Known rows:
butim: [ -4  20  -2  37 -12   5  -4 -11  10 -18  11   9  -2  -1  -8   9  -9  -3
  16  -1  -7  -2  21  -2  -8  -6 -15  -1  -3   5   6  35  -5  -3   1  -7
  -2  -1  -3  14  -4 -13]
veste: [ -4  28   5  12  30  -9  -5  -8  -8  30  -3  -4   2  -3  -8  -9   1   6
   2   8   8   5  -5  14   8  -5 -15  -1  -4 -12 -10  13  -2  -3  -2  -6
  -3  -4  42  -6  19 -10]
zifli: [ -5  -9  -4  -8   4  10   5   7  10 -18  -1  46  -2  -3  43  -3  -1  -4
  -7  -3  -7  -2  -2  -1  19  26 -15   1  -3 -13   1  -3  23  -2  -3  -5
   2  -3  -5  -5   2  -1]
rubom: [ -1 -10  -2  -1  11  10  -5  -1   5 -10  -1  20  -1  -3  35 -22 -10  -3
  -7  -3  -6   1   2  -1  -4  -6 -13   5  -4 -11   6  -6  -3  -2  -2  -7
  -3  -4  -8  -6  14   2]
rigruk: [ -5  -9  -2  -4  34 -10   7 -10  -8 -19  -2  17  -1   4  -6  29 -13  -3
  -8  -2   3   0  -4  -2  30  19  57  -2  13  38   7  -2  -5  20  -1   3
  29  -1  -1   1  -2 -12]
nogorar: [-4 -9 -1 -2  0 -4  0 -2 -5  2 -3 -6 -2 -2 -1 -3 -8 -3 -8 -3 -5 -2 -5  0
 -1 -6  0 -1  1 -7  0 -7 -6 -3 -2  0 -3 -3 -7 -3 -5  8]
vanabor: [ -3   2  -3  -7  -6  10  -8   4   4   2   3  -7  -1   2  -9 -10 -11  -4
  -2  -3   6  -2  -2   0  -4  -6 -11   0   0  11  -1  -5  -4  -3   5  -1
  -2  -2  -1  -5  -4   8]
droklol: [-4 -9 -1 -2 -1 -4  0 -2 -5  2 -3 -6 -1 -2 -1 -3 -8 -2 -8 -2 -5 -2 -4  0
 -2 -6  0 -1  0 -7  0 -7 -5 -3 -2  0 -3 -3 -7 -3 -5  8]
vuplak: [ -5  -4  14  14   8  -7  -5 -11  -8  17  -3  -6  10  -3  -5 -18   5  -3
  -3  -1  -5  -1  -4  10  -1  -6 -15  -1  -3 -14  17  -7  -5  -2  -1  -7
  -3   7  24  -7  -4  -3]
defladru: [-4 -6 -3 -4 -3 -1 -3 -1 -2 -4 -3 -5 -2 -1 -4 -2 -5 -5 -6 -3 -3 -2 -4 -1
 -1 -6 -6 -1  0  0 -2 -7 -5 -3 -2 -3 -3 -3 -6 -4 -5  2]
grinus: [ -5  -9  -2  19 -14  -3  -7 -11  -2 -17  11  -1   1  -3  -8  -1 -11  -3
  -7  -3  28  -2   5  -3  -8  -7  16  -2  -4   9   1  21  -4  -3   0  -2
  -3  -1  -7  -5  -4   0]
miskor: [ -3  -8  -3  33 -13  -9  13 -10  -3 -19   1  10   3  -3   2  27 -12  -4
  -6   4  -7  -2   1  -3  -8  -6  35  -1  -4 -14   5  18  -1  -2   1   8
  -3  -1  -6  11  -3  -1]
kufles: [ -5  21   0  19 -15   2   7  -7   6  14  -3   1  -1   2   1   9  -6  -4
  14   2  -3   5   5  -3  -8  -7 -15   7  -4 -10   5  -5  -3  -3  -1  -7
  -3  -4   0  20  -3 -13]
stodek: [ -4  15  -3   1 -14  -4  23   0   5   5  -3  21  -2   4  11  43   2  -5
  -1   5  -5  -1  -3  -2  -2  30   7   1   3 -14   1   3  -4  -3  -2   0
   5  -4  -6  12  -3 -12]
lelaler: [ -2  -5  -2  -1  -1   1  -6  -3  -2  -3  -3  -6  -1  -2  -6 -11  -7  -4
  -7  -3  -2  -2  -3  -1  -6  -6 -13  -1  -2   5  -1  -7  -5  -2  -3  -5
  -3  -3   2  -4  -5   3]
miben: [ -5  15  -3   0 -15  -4  23   0   5   5  -3  20  -2   4  11  42   2  -5
   0   4  -5  -1  -4  -2  -2  29   8   1   3 -13   1   3  -4  -3  -3   0
   4  -4  -6  12  -3 -12]
takik: [-4 -9  0 -2 -1 -4 -1 -3 -6  3 -3 -5 -2 -1  0 -3 -9 -3 -7 -3 -6 -2 -4  1
 -1 -6 -1 -1  1 -6  1 -6 -6 -3 -2  1 -3 -3 -7 -3 -5  8]
skimus: [ -4  -8   0  -4  -3   0  -6   3  -2  16  -1  -6  -1   0  -7 -11 -14  -4
  -7  -3  -2  -2  -5   3  -4  -4  -1   2   2  -5   0  -4  -4  -3   3   9
  -3  -3  -6  -3  -5  24]
koro: [ -5  -6  -3  -7  -7  -5   2  10   2   6   1  -6  -1   0  -4   9 -11  -5
  -9  -3  12  -2  -5   2   7  -6  30   0   9  -8  -4  -6  -5  -3   1  14
  -3  -4  -7  -5  -5  28]
plitrom: [ -5  17  -1  14 -14   1   8  -6   5  11  -3   2  -1   1   1  11  -5  -5
   9   1  -4   2   3  -3  -9  -7 -15   5  -4 -10   4  -5  -4  -3  -1  -7
  -3  -4  -4  16  -3 -12]

Facts:
fuplas β:ladrobu η:mubor κ:c
gazelon β:bubrak η:vitros κ:a ω:drumel, grogola
skimus β:givirur η:vanabor κ:a
gutur β:pugra η:grepe κ:c ω:sotrer, topluk, nenel, kemer, kufles
lekugrum β:sotrer η:flostok κ:a
varasta β:tukun η:rolas κ:a ω:plufik
topluk β:klunadror η:grinus κ:c
lastem β:kufles κ:c ω:sotrer, kleflon, klobak
droze η:vetrum κ:c
grinus β:siflu η:butim κ:a
zifli β:defladru κ:b ω:reklek, gruskur, vebe
drumel β:dolon κ:a
plodro β:stoze η:steludro κ:c
misi β:trobrik κ:a ω:sepluvas, notriplun, braflon
nupo β:bemos κ:b
luvo β:rubom η:vitros κ:b
futrek β:skimus η:dutilun κ:a
soplu η:gubas κ:b ω:bemos
furem β:gronur κ:a
pida β:nogorar η:pegrozak κ:b
sasur β:pludrol η:gubas κ:b
zenak ω:vedom
riskar β:kluflar η:skufam κ:a ω:droze
vitros κ:a ω:nenel, lelol, furem
stodek ω:kleflon, luvo, nupo
skufam η:vitros κ:c
getri η:vizik κ:c
vanabor η:tekem κ:c
droklol η:lelol κ:c
skegan η:rolas κ:a
komu β:mota κ:a
reklek β:troplol κ:b
zira β:nukel η:plavan κ:b
dolon β:pegrozak η:grinus κ:a ω:butim, plitrom, kufles
drofam β:mabi η:lusanik κ:b ω:sosi
kulefin β:lelol η:tokik κ:a
tekem ω:loskom, soral, plimi
repima κ:c ω:gestik, tudis, kemer
drosom η:brubo κ:a
notar β:baflok κ:b
bubrak κ:a
droplan β:repima κ:b
stetukin β:miskor κ:b ω:veste
flolam β:vuplak η:trasku κ:a
takik β:plodro η:futrek κ:c
troplol β:kemer κ:a
vuplak β:sasur η:tokik κ:a
mota β:brogan η:rolas κ:a
sotrer η:gubas κ:b
gruskur η:bridri κ:a
mabi β:nenel κ:a ω:gruskur, vebe, popok
zugo η:dutilun κ:b
kufles β:vigran κ:b
raplos β:kulefin η:lekugrum κ:a
klazir ω:skeflu, veste, vuplak, flostok
bubrer β:grogola η:gabre κ:a ω:trularar
gestik β:droze κ:b
nenel β:safa κ:a
steludro ω:pugra, braflon
rubom β:sodran η:skodrer κ:c
givirur κ:c ω:skagrol, plodro
stoze β:skove κ:a ω:skeflu, bubrak, loskom
sosi β:misi κ:b
samok β:grinus η:rolas κ:a
gite β:skofu κ:c
klogrur β:futrek η:naso κ:c
vigran β:gazelon η:notriplun κ:a ω:sepluvas, komu, gite
miben β:komu κ:b ω:butim, vizik, nupo
grelos κ:b ω:trasku
plobizun ω:lelaler
lomu β:vitros η:pegrozak κ:b
siflu η:skuves κ:a
klifal β:plitrom κ:a
plufik β:zifli κ:a
siklon β:trularar η:butim κ:a
brubo η:vetrum κ:a
fatebor β:zugo κ:a
bemos κ:b
tokik κ:b ω:fodra, klogrur, trasku
tukun κ:a
skodrer β:soplu κ:a
gronur β:lotopla η:plebrum κ:a ω:sasur, sodran, tukun, skufam
nufu β:sosi η:rolas κ:c ω:trularar
nogorar η:sepluvas κ:a
rigruk κ:a ω:belin, sodran, skufam
gizu η:flostok κ:b
pugra η:vanabor κ:a
braflon η:gubas κ:c
balin β:fuplas η:vitros κ:b
brogan η:fatebor κ:a
trobrik η:klazir κ:a
klunadror β:nufu η:lekugrum κ:b
brafun β:veste η:reklek κ:b ω:pugra, sosi, raplos
lotopla β:klutobre η:plavan κ:a ω:notriplun, droze
skofu β:skodrer η:grinus κ:b ω:skagrol, vanabor, troplol
togin ω:gruskur, grepe, rubom
dini β:raplos η:plobizun κ:b
kemer β:skegan η:fodra κ:b
trularar β:getri η:vanabor κ:a
soral β:drumel η:vitros κ:c
miskor β:samok η:butim κ:a ω:gestik
trotrik β:topluk η:skuves κ:b
nukel β:pida η:fodra κ:b ω:komu
plitrom κ:c
koro η:tudis κ:b ω:trasku
pludrol η:fodra κ:a ω:loskom
skove β:klobak κ:a
safa β:koro η:fodra κ:c
lusanik ω:trularar, fuplas, skimus
veste β:furem η:vitros κ:a
defladru β:drosom κ:b
rulor ω:luvo, klifal
klutobre η:loskom κ:a
vedom β:klifal η:lekugrum κ:a
ladrobu η:brubo κ:a ω:notar, kluflar, rolas, droplan, sosi
pegrozak η:briste κ:b ω:gestik, trobrik
drala η:fatebor κ:a ω:grepe
bridri β:foli κ:b ω:skove, meskol, futrek
sodran β:brubo κ:a
baflok η:zupas κ:a
klobak η:reklek κ:a
grogola β:gruskur κ:a
gabre η:vitros κ:a ω:lomu
lelol κ:b
foli η:moklom κ:b
vukeskom β:droklol η:lekugrum κ:b
popok β:siklon η:gubas κ:b
fladraza β:lomu κ:a ω:plebrum
trabar β:nupo κ:b ω:sepluvas, mubor, sosi, getri
kluflar β:varasta η:vitros κ:a

Rows:
No name comes twice in this set of rows, the named rows included.
[ -5  23   4  10  18  -4  -4   1  11  -6   3  -6  10  -3  -8 -22  34  -5
   0   0   6  21  17  -3   9  -4   9  -1  -4   7   8  -4  -4  -2   1  -3
  -3  41  38  -6  -3 -12] => flostok
[ -5  27   3   9  29  -8  -3  -9  -8  27  -3  -4   2  -2  -9  -3   1   4
   0   8  10   4  -5  14  13  -6 -15  -2  -3 -12  -9  15  -3  -3  -1  -6
  -1  -4  34  -6  19  -9] => soral
[ -4  -1  -1  47 -13  -8  10 -10  -2 -20  -1   5   0  -3   0  14 -13  -5
   4   5  -6   1   9  -3  -8  -5  -4   3  -4 -13   9  13  -5  -2   1  -4
  -3  -1  -8  21  -5 -10] => topluk
[ -4  -7  15   4   5  -8   1 -11  -7  21  -3  -7   7  -2   3  -2   6  -5
  -3  -2  -6  -2  -5  15  17  19  -2  -1   2 -13  18  -6  -4  -2  -2  -6
  -2  10  -2  -6  -3  -4] => pludrol
[ -3  -4  -3  33 -12 -10  24 -11  -2 -19   0  22   4  -2  10  44 -10  -4
  -5   8  -6  -2   1  -3  -8   3  43   0  -4 -13   6  27   4  -2   1  10
   1  -2  -5  16  -5  -7] => dolon
[ -3  12  -3  -8  -9  17  -8   7   8  -4   9  -7  -1   6  -9  -8  -9  -3
   3  -2  12  -2   1  -1  -3  -7 -14  -1   0  19  -3  -5  -4  -2  12  -2
  -2  -2   0  -6  -3   1] => fodra
[ -5  -8   1  -3  36 -10  13 -10  -8 -19  -2  16  -1   3  -2  32 -14   2
  -7  -2  -1  -1  -5  -2  33  17  68  -2  15  28   8  -6  -6  14  -1  10
  32  -1  -5   2  -4  -9] => gronur

Now the same things, written a new way:
Known rows:
kemer: [ 19 -13  -8   9  -3 -16  31  15 -17  -1  33  21 -10 -13  -9]
sepluvas: [  8  -4  13   2 -22  -5 -24   9 -12 -18  -1   4 -14   8  18]
rolas: [ 16  18  -2 -22   1   3 -31 -47  -1 -12  -2  26 -41   7   6]
lastem: [ -4   4   5  -5 -15  -7   3  -8  35  15  23 -18  20  -7  17]
kluflar: [ 21   0   1  20   7 -45  17 -12 -22 -12 -24 -16 -11  -8  18]
drofam: [-25 -62  -9   6 -44 -48   4 -40  31   0   6   1   6  41  43]
tokik: [  5  16  18  16  22  12  -2 -34  14  33  47   8  34  21  77]
raplos: [ -1 -12 -36  35 -16   9  14   0   1 -27 -22  15 -15  -8  31]
pludrol: [-35  -9  27 -34 -18 -21  65  -7  31  49  -5  38  29 -39  17]
nufu: [ 29 -31  24  40  29  -5 -22 -58 101  26  -3  11  -2 -15 -29]
varasta: [  1  -9 -14 -14  -6  -4 -15 -55  34  15  12  -5  25 -18  -2]
grelos: [ 10   5  12  30  29  15   2 -44   2  43  48   9  54  14  84]
plimi: [ 17   6   5   1 -14  -1  17  -2  -8  12 -13  14 -19 -10  15]
foli: [ 26  -8  -5  11 -12  -1   8   1 -13   6  -5   4 -13 -10  10]
brogan: [ 26  -9  -5  11 -12  -2   8   1 -13   5  -4   4 -11 -10   9]
soral: [ 17  13   7  12   7 -40  27 -11 -20  -1 -34 -11  -8 -20  15]
veste: [ 18  13   6  11   7 -38  22  -9 -19  -3 -28 -17  -4 -21  13]
fuplas: [ 31 -12   2  22  -5  -1   6   1   0   8  -8   7 -18 -10   5]
bubrak: [ 16   6   5   0 -14   0  17  -3  -9  12 -15  15 -19 -11  14]
drumel: [ 22   1   0   6 -10   0   4   1  -8   1  -2   5 -19  -6  13]

Rows:
No name comes twice in this set of rows, the named rows included.
[ 21  17   9   9  11 -34  10  -5 -17 -11 -18 -20 -10 -13  17] => skufam
[-13  29  18 -29 -36  -3  31 -11  43  65 -39   6  22  14  30] => tekem
[ 31 -20 -13  14 -32  -6  -6   4 -12  16 -31  -6  -3  32  17] => pugra
[ 28   8  -3 -12  -3   3   4   5   0   0   4  -2 -39   2  27] => reklek
[ -8  11  22   5  -2 -30 -20   4  18 -10   7 -50  56 -28   7] => riskar
[-11  47  28 -12  15 -46   3 -16  35 -10  12 -35   0   9  36] => vitros
[ 21  -2   3   8 -14   0  -4   5 -12  -4  -3   3 -15  -5  13] => gite
[ 14  11  18   0 -15   6 -29  21 -13 -17   3  -3  -5  -7  10] => notriplun
[ -3 -53  -8  12 -40 -39   0 -27 -10 -18 -13  21 -36  45  41] => sosi
[ 22  44 -38  35 -29 -18  40 -11  -7   4  49   4 -25  25 -32] => gestik
[-13 -50  -7   3 -33 -37  10 -24  30  10   9   0  12  31  35] => ladrobu
[ 22  -2  13   6 -15   9 -28  34 -19  -8   3 -11  21 -23  -7] => droze
[ 34  -2 -16 -22   3   5  10   3   6   2   7 -16 -41  -8  34] => grepe
[ 17  -1   7   5 -17   0 -12   8 -12  -8   0  -1  -7  -7  11] => komu
[-29  17  23 -27 -28 -10  45 -22  39  49 -22  18  19 -22  26] => stoze

